Small tables with named rows and columns. After each table, cells are looked up by row and column.

Table visase
	gaf	siz	miz	dubivi
bof	74	129	79	126
mor	75	144	68	116
nofuga	125	252	96	162
mut	55	194	53	105
tabeg	69	94	41	68
digigip	49	78	43	30
begili	167	82	123	242
zot	78	233	72	67
retut	170	116	28	128
dom	184	217	82	167
lek	31	111	38	33
dal	63	82	23	58
dap	33	118	5	28
dipubon	61	131	42	73

siz of dap = 118
siz of retut = 116
siz of mor = 144
siz of mut = 194
dubivi of dal = 58
siz of digigip = 78
gaf of digigip = 49
gaf of nofuga = 125
miz of dap = 5
miz of dipubon = 42
miz of dom = 82
dubivi of dap = 28
dubivi of lek = 33
gaf of mor = 75
siz of dom = 217
gaf of mut = 55
miz of bof = 79
gaf of dom = 184
siz of dal = 82
Row with the largest gaf: dom

vepe:
         kopedin  pavefam  gepat  giresu
bedibi       0.2     -0.9   -0.1     0.0
bif         -0.5     -0.2    0.2     0.0
kazerat      0.6     -0.2    0.2     0.0
nir         -0.3     -0.3   -0.5    -0.1
zimira       0.1      0.3    0.6     0.0
kefas        0.5      0.1    0.1     0.0
legup        0.5      0.0   -0.6     0.0
manaf       -0.3      0.2    0.4     0.0

legup, kopedin -> 0.5
manaf, gepat -> 0.4
manaf, giresu -> 0.0
kazerat, pavefam -> -0.2
zimira, gepat -> 0.6
bedibi, gepat -> -0.1
kefas, kopedin -> 0.5
kazerat, kopedin -> 0.6
legup, giresu -> 0.0
kazerat, gepat -> 0.2
kefas, gepat -> 0.1
nir, giresu -> -0.1
legup, pavefam -> 0.0
manaf, kopedin -> -0.3
zimira, kopedin -> 0.1
bif, pavefam -> -0.2
bif, gepat -> 0.2
bif, kopedin -> -0.5
manaf, pavefam -> 0.2
zimira, pavefam -> 0.3
Row with the largest gepat: zimira

vefafo:
cols = tole, bokotid, zup, noreni, ladobe, kupe
zug: [2920, 6777, 1484, 695, 2476, 7089]
fizopo: [2922, 6437, 6476, 8309, 8570, 4490]
zakez: [3574, 398, 4446, 3595, 8162, 5463]

What is the bokotid of zug in vefafo? 6777
What is the ladobe of zug in vefafo? 2476
What is the bokotid of zakez in vefafo? 398
What is the ladobe of zakez in vefafo? 8162
What is the noreni of zakez in vefafo? 3595
What is the noreni of zug in vefafo? 695
What is the tole of zakez in vefafo? 3574
What is the kupe of fizopo in vefafo? 4490
What is the zup of fizopo in vefafo? 6476
What is the zup of zug in vefafo? 1484
What is the noreni of fizopo in vefafo? 8309
What is the tole of fizopo in vefafo? 2922
What is the kupe of zug in vefafo? 7089
What is the tole of zug in vefafo? 2920
Row with the largest tole: zakez

momorul =
	damo	nisa	fop	vil	fer	tezatug
foleri	676	417	294	579	75	40
zug	525	454	537	827	950	866
lor	381	555	565	594	941	914

nisa of foleri is 417
damo of foleri is 676
fer of foleri is 75
tezatug of foleri is 40
vil of zug is 827
fer of lor is 941
nisa of lor is 555
vil of lor is 594
vil of foleri is 579
fop of lor is 565
fer of zug is 950
nisa of zug is 454
damo of zug is 525
tezatug of zug is 866
fop of zug is 537
fop of foleri is 294
damo of lor is 381
tezatug of lor is 914

gipuv =
,rup,nol,noloku,pov
tup,9.4,-0.3,1.0,-7.5
vok,-29.4,21.8,73.8,-60.4
vavano,13.8,-20.1,20.8,-81.4
nilu,-29.6,52.4,51.6,-81.7
vugim,1.9,-46.1,42.7,-57.4
gigipil,-6.6,-12.5,-6.1,-3.5
lig,-38.8,-20.7,13.7,-54.5

vavano, noloku -> 20.8
gigipil, rup -> -6.6
lig, pov -> -54.5
lig, rup -> -38.8
tup, noloku -> 1.0
vok, pov -> -60.4
gigipil, pov -> -3.5
nilu, pov -> -81.7
nilu, nol -> 52.4
tup, nol -> -0.3
vok, noloku -> 73.8
vugim, rup -> 1.9
lig, nol -> -20.7
nilu, rup -> -29.6
vavano, nol -> -20.1
Row with the largest noloku: vok

